[ -7  21   0  58  13  19  13 -14 -45 -10 -63   4 -16 -35  64  29  20 -18
  20   1   4  31  35 -15 -12  97 -13  -7  -9 -18 -31   3 -53   7 -28] => q331
[ -9   5  34   8 -39  23  -8  21  16   9  29  31  26  20 -35   4 -20   0
   0  -9 -24  30  41  10  10 -14 -27  -3   9  24 -24   7  32  36  17] => q792
[ -1  10  45 -40  -4  17  12   1 -34  -4  25  25  11   0 -15  -9  -4 -14
  19 -20 -29  22  46   2  -4   8 -30 -34 -38   4 -22  13 -22  44   4] => q792
[  8  12  25  34 -12   5 -14  -9 -41  48  -3 -29  -1 -56 -33 -17  -4 -24
 -20  33 -31  15   9  -1  -1  50   9  -9 -46  21   9   8  40  13  35] => q622
[ 14  -3  46  37   3  24 -10 -16 -51  23   0 -35   4 -76  -2 -13   6 -17
 -18  -9  -2  10  13 -12 -14  72 -14   1 -21   7   4  -8  43  19  13] => q622
[ -9  12  10  37  19   4  36  -3  -8 -33 -84  43 -14 -59  38  12  -5   3
  30 -48  13  22  35  13 -16  69  -7 -42 -17 -30 -61 -12 -52   5 -25] => q622
[-13  -2  46 -81 -16  -6  25  21  -4 -34  10  18  10  12  19 -13  -8 -12
  14   5 -34  11  41   8 -18 -14 -21 -36 -23   3 -23   9 -17  15 -22] => q170
[  8  20  -1  51  17   7  22  -8  -2 -16 -84  45 -11 -42  37  26  14   0
  30 -39  13  20  18  12 -16  79  -2 -34 -28 -36 -47  -1 -54  -1 -28] => q160
[ 33 -12  10 -18  11  23 -28   3 -36  29  29 -37 -28 -82  26 -34   2 -16
 -31  17 -33  15  37  -2  -6  61  25  -4 -28  10  20 -14  43  35  11] => q170
[ -7   7  39  11 -48  17  24  23   1  10  22  28  24  13 -48   7 -18  -1
   3  25 -24  35  46  -2  13 -11 -38   0   4  19  -3   5   6  31   9] => q380
[ 15 -15  26 -27  12  28  -6  -7 -50   6  30 -33 -20 -62 -17  -9  -1  10
 -11 -28 -29  11  32   6  17  45 -25 -16 -31  21  26  20  56   8  -5] => q972
[ 13 -15  23 -22  12  31 -12  -7 -47  10  31 -36 -20 -61 -24  -7  -4   6
 -11 -30 -35  13  33  10  26  47 -24 -13 -35  26  27  14  52   6  -3] => q972
[-13  23  18  77   4  22  31 -14 -30  -2 -56   9  -6 -58  43  16  28 -14
  27 -23  -9  34  42 -17  -6 104 -20  -8 -11 -20 -23 -14 -53  18 -11] => q380
[ -9  16   2  55   5  13  11  -7 -42  -9 -53  10 -10 -40  55  27  17 -23
  21  -3  -8  29  42 -10 -12  99  -8  -9  -7 -19 -21  -9 -48  19 -21] => q331
[-13  19  37  32 -47  -2  32  -5   4  22   4  12  11  43 -63  18  -6  12
  25  32   5  28   0   5  13 -35 -27  20   9   2   5  42   7  21  44] => q552
[ 13   2  20  27 -13  12 -25  -8 -46  57   9 -31  -3 -40 -28 -10  10 -17
 -30  17 -67  15  17  -1   1  61  11 -13 -57  27  15  24  34  15  14] => q972
[ -5  26  -2  72  -8  13  18 -16 -16  -5 -76   5 -17 -31  68  13  20 -20
  31   1 -10  31  31  -7 -12 114 -11 -12  -2 -19 -24  -5 -61  -2   3] => q196
[  4   3  45   7 -40  19   9  11  20   0  41  49  27  34 -51   5 -22   1
   0  -5 -21  38  32  13  -1 -26 -29 -11   1  17 -15  16  35  32  -6] => q160
[ 12   5  18  10 -10  11 -19  -3 -52  46  23 -19  -6 -62 -28 -17  -2 -29
 -26  35 -41   7   5   5  -5  62  15 -15 -56  19  21  13  40  30  17] => q494
[ 12  -5  32  -7 -52  19  -2  12 -17  12 -21   0  33  33 -18 -15   8  22
  11  10 -12  44  42  -1   3  16 -37  19  22   4  11  39  40  17  -3] => q972
[  6   2  43   6 -43  18   1   7 -13  11  -3  19  21  28 -21   1   4  10
  15  16   5  40  33   4   2 -11 -30  13  22  -4  -1  40  43  26  15] => q552
[  7  14   6  37 -14   6 -28   3 -52  58  12 -12 -13 -35 -33  10   1 -25
 -24  52 -42  11  25  -8   0  45  12  -1 -51  22   5  20  21  22  15] => q331
[  3 -21  37 -59  -2   7  26  14  -4 -18   6  -3 -15  32  -2   3 -35  16
 -11 -10 -22  18  21   2  -8 -20 -20 -36 -34   9 -52  12 -26  21 -47] => q972
[  0 -17  27 -53   9   6  15  27 -18 -25  12  20 -19  32  10  12 -50   0
 -11  22   5  13  36   0 -14 -27 -17 -30 -26   2 -57   0 -37  21 -56] => q331
[ -5   7  45  -2 -46  15  20  10  17   0  37  37  11  20 -39  11 -15   4
   3   6 -30  31  45  17  18 -17 -32  -1   7  27 -11  18   8  21   9] => q170
[  5   0  29  -4  -1  33   0 -11 -42   3  34  -8 -32 -56 -29  -1  -3  -1
   5 -15 -26  14  53  15  17  46 -38 -12 -23  24   3   6  47   7   0] => q196
[ 17 -13  34 -11 -48  22  -7  14 -15  10 -14  10  30  31 -21  -9   7  30
   8  -4  -7  43  46   9   5   9 -38  17  30   3   0  43  53  22  -8] => q972
[ 23 -10  19  -2   3  21 -46   1 -44  41  15 -47 -14 -85   6 -32  -9 -14
 -33  34 -27  21  35 -11   2  70  12   4 -28   3  18 -14  48  32  23] => q702
[  4  -2  50 -60   2  17  23   3 -40 -13  16  19  19   0  -9 -11   2  -1
   5 -33 -45  30  40   6  -8  10 -35 -35 -36  -1  -9  22 -14  29 -21] => q972
[ 19  -5  49  28   9  28 -11 -13 -59  25  13 -26  -1 -66  -7  -7   7 -12
 -16  -4 -10  10  19  -3 -18  56 -10   1 -24  -8  11  -2  40  32   9] => q552
[-31   7  52 -14 -29  18   1  -1   0 -20   0  24  20  27 -38  -6 -24   6
  24 -12 -20  13  31   7  27  -3 -49   2  14  10 -20  10   3  -3   2] => q702
[-10 -15  49 -61 -10   0  13  12  -1 -24  20  11 -14  16 -11   4 -45   6
  -5   9 -14  12  34   2  -1 -23 -27 -33 -30   5 -56  -2 -28  20 -34] => q702
[-11   5  58 -62  -7   3  21   7 -25 -16  32  37  11  -6 -33  -9 -23  -8
  11 -12 -35  26  49  11  -5  -7 -39 -32 -37 -11 -19   6 -12  39  -1] => q702
[ -8   1  27 -59  -6  -4  24  31 -20 -19 -15  14  16   9  13 -20 -14 -12
  11  29 -17  18  41  -7 -14 -10 -26 -37 -32  -5 -17   9 -20   9 -24] => q380
[ 18   2   9  10  -6   6 -24   2 -45  56  -2 -35  -4 -43 -22 -17   5 -15
 -30  25 -65  16  13   5  -9  55  23 -15 -58  16  11  21  30  21  16] => q972
[ 16  11  12  11  -9   3 -17  -5 -40  44   5 -20  -7 -42 -19 -13   6 -30
 -29  35 -44  16  25   6  -6  61  22  -8 -52  13   2   9  53  32  15] => q483
[  0   0  30  -1 -50  16   0  23 -20   4  -1  24  19  38 -22  13  -4  10
  11  31  11  39  53  -2  -1  -6 -43  25  30   4  -9  33  43  29 -10] => q331
[ 11  12  25   5 -16   5 -14  -6 -33  42  21 -17 -22 -50 -14  -5   4 -18
 -25  31 -60  11  26   6   4  47   8 -17 -51  31   4  29  23  17  21] => q170
[  8   3  31 -13 -43  19   0  14 -24   5  -9  12  30  10 -17 -13   3   9
  15  22  15  40  29  11   6  18 -37  16  20   2  17  41  54  22   6] => q494
[  6   4  18   0  12  33 -25  -6 -41   9  33 -20 -13 -59 -17  -5  -7   2
  -3 -25 -24  16  52  14  19  46 -31 -15 -28  31  10   9  59  15   1] => q792
[ -7  12  -6  32   7   9  35  -1  -3 -26 -76  44 -36 -43  46  24   3  -1
  30 -31  -2  15  39  16 -12  81 -12 -36 -15 -28 -64 -15 -57   3 -25] => q196
[  6   5  29   2 -58  23   7   6  -8   9 -14  21  10  34 -17  -1   2  15
  22  29   6  38  46   6  11  10 -48  19  33  10 -10  38  35   3   8] => q196
[ 14  12   9 -15  21  11  33  23 -31 -12 -58  22  -4 -75  46   9   5  -8
 -14  -7  -6  22  40  -1 -31  64 -13 -37 -38 -33 -29 -25 -10  26 -33] => q380
[-16   5  34 -74  -8  -8  26  16  -6 -41  -7  14  25  35  10 -13 -10 -16
  15   6 -17  19  37   7 -18 -13 -22 -29 -24  -5 -27   5   5  15 -32] => q483
[ 35  -8  36  30  10  32 -28 -11 -46  30   8 -17   3 -66  -4 -15   9 -10
 -21  -7  -5  15  26  -4 -13  72  -7  -5 -32   0   8  -4  47  18 -15] => q160
[-17   6  35   6 -40  15   4  26   2  -1  33  49  25  37 -49  23 -25   1
  -2   7 -24  31  50   7   9 -30 -42   3  13  22 -20  17  14  30  -9] => q331
[  3 -27  37 -68  -3   5  25  13  -7 -19  11   0 -17  29   5  -3 -38  16
 -11  -3 -20  13  25  -1 -10 -20 -12 -40 -32  10 -49  11 -32  17 -55] => q972
[ 19   7  20  15  -9   6 -17  -4 -40  40  14 -17  -6 -42 -25 -12   3 -26
 -26  32 -40  15  29   5  -5  55  19  -8 -48  15  -2  11  48  35  16] => q483
[-18   4  39 -65 -17 -11  21  16  -4 -34   3  11  12  24  19 -19  -5 -18
  19   8 -37  13  38   5 -19  -5 -25 -33 -24   4 -13  11 -10  11 -16] => q170
[-33  11  54 -19 -25  19   2   4   6 -20  10  35  24  27 -39   2 -28   5
  16 -24 -30  23  37  13  27 -10 -56  -5   6  14 -24  12   6   0  -2] => q702
[  3   2  43  -4 -33  16  10  20   3   0  24  39  19  21 -35  10 -23   4
  -1  10 -18  33  29  19  -2 -32 -19  -8  11   4  -7  20  33  34  14] => q552
[ -3  -7  36 -11 -38  18  10  18   8   2  24  23  20  30 -38   0 -20  10
  -6  -8 -39  33  33  12  10 -15 -25  -8   3  22 -12  21  28  22  -4] => q972
[ 15  13  -1  30  21  11  27  -6 -10 -26 -78  46 -16 -46  40  21   5   5
  26 -36  12  20  25  17 -21  76  -4 -42 -25 -35 -50  -1 -44   5 -40] => q160
[ 12   3  31   5 -47  20 -19  20 -13  22 -24  11  28  18 -18  -3   2  15
  13   6   1  38  45  12   5  19 -34  16  25   3 -20  31  44  40  20] => q792
[-10   2  36 -71 -13  -8  17  16 -10 -31  -1  10  28  28  12 -17  -7 -20
  10  10 -21  17  35   0 -15  -4 -17 -26 -21  -4 -15   6   3  22 -20] => q483
[ 20   3  40   9 -52  17  -2   7  -4  15  -7  30  33  31 -34   1   5  17
  14  19  13  46  36  10   5   1 -38  12  20   3   2  45  50  17  -1] => q160
[ 50 -12  10  -7  17  27 -39   3 -47  36   6 -27 -18 -69  19 -38  -2 -18
 -30  31 -13  24  20  -6 -15  62  31 -18 -40  -2  15   5  59  31   6] => q160
[ -10    1   21   29    9   31   14  -14   -7  -20  -32   48   -3  -41
   24   28   26   21   -3 -107  -33   34   53   12    4   68  -38  -24
  -10  -10  -43   -3    2   18  -58] => q972
[ 18   6  13 -16  22  13  23   5 -32 -17 -45  37  -7 -64  45  15   1  -4
 -10 -11  -5  16  29  14 -36  47   6 -41 -25 -38 -24 -18  -8  25 -34] => q552
[  9   4  21   9 -11  11 -14  -1 -49  43  25 -17  -5 -67 -33 -10  -3 -27
 -27  31 -44  10  10  10  -3  60  14 -17 -55  21  13   6  36  35  13] => q494
[  9   5  37 -10 -53   7  -1  18   3  10 -12  15  16  29  -7  -4   7  11
  14  15 -10  39  42  13   4   7 -30  19  23   4   0  40  31  26  19] => q170
[  7  12  27  21 -23   7 -25 -11 -46  55  15 -31 -10 -60 -37  -6  -1 -25
 -23  49 -51  13  19  -4  -2  59   3  -3 -51  18   1  15  37  25  34] => q702
[-22   0  45 -10 -20  28   7   6  -1 -19   7  41  17  21 -27  -3 -21  10
  14 -30  -8  20  23  13  21   0 -35  -6   8  14 -25  14   2  10 -25] => q494
[ 17  -3  23 -11  17  25 -13 -17 -47   0  24 -18 -21 -52  -6  -7   0 -10
  -7 -16  -9   7  34  11  20  59 -15  -6 -27  15  18  13  65   8  -1] => q483
[ -1  15  25 -25   7   4  21   4 -26 -16 -41  21  -1 -64  27  11  -3 -13
  -9  -5 -16  16  30   7 -24  62 -19 -31 -37 -29 -26 -21   3  18 -16] => q702
[  5  15  -8  22  21   4  29 -11 -20 -34 -80  33 -16 -45  50  14  16  -8
  25 -38   4  15  37  13 -17  96  -1 -30 -20 -39 -46 -13 -33  18 -33] => q483
[-28  13  41   0 -27  26  12   1   8 -15   6  39  14  38 -29   0 -14   5
  23 -26 -26  19  35  12  22  -4 -49   1  19  18 -22   7  -4  -8  -2] => q196
[-17   0  30 -52  -1  -2   7  31 -25 -27  -4  21  15  25  10   1 -16 -15
   9  13 -14  16  41  -1 -18 -16 -30 -27 -23  -3 -32  13 -14  16 -32] => q331
[ -3  -2  23 -74   4  -8  22  17 -23 -15  10  24   1  -2  20 -17 -27  -6
  -3  21  -4  15   7  17 -28  -6   4 -38 -28  -7  -7  27   6  19 -27] => q494
[ 17   6   9 -15  13  16   6  16 -27 -11 -45  21  -1 -66  49   8   4 -11
 -12 -18  -8  14  41  10 -36  70   2 -40 -30 -24 -42 -31   5  40 -26] => q792
[  8   1  14 -22  10  15  25  13 -30 -30 -33  30   3 -75  34   4  -1 -12
  -4 -17   0  11  31  13 -34  71  -4 -37 -29 -28 -19 -35   3  30 -45] => q494
[ 17  -4  18  10  -9  10 -22  -3 -46  57  11 -24 -11 -45 -29 -14   1 -15
 -35  24 -63  13  18   3  -2  54  21 -20 -61  21   5  19  36  21   9] => q972
[ -3 -18  41 -46   5   5  32   5   1 -29  18  16 -14   9  -7  -7 -50  11
  -4  -5   8  19  29   3 -11 -36 -15 -40 -18   9 -60  -7 -24  17 -45] => q622
[ 15 -11  25 -21  10  34 -15  -5 -54   1  41 -15 -20 -78 -18 -12 -10  -3
 -11 -15 -12  12  34  14  15  56 -21 -17 -32  21  25   8  64  21 -12] => q494
[-29   4  42 -64 -23 -15  11  18  -3 -27   0  10  24  18  -2 -18 -21 -10
  19  24 -26  17  41  -2 -17 -15 -29 -27 -23  -4 -19   8 -12   7 -16] => q702
[ 50 -18  12 -14  18  32 -36   4 -42  36  13 -26 -19 -82  11 -36  -3  -6
 -32  20  -4  24  24  -4  -9  54  30 -10 -28  -3  13  -5  64  36   1] => q160
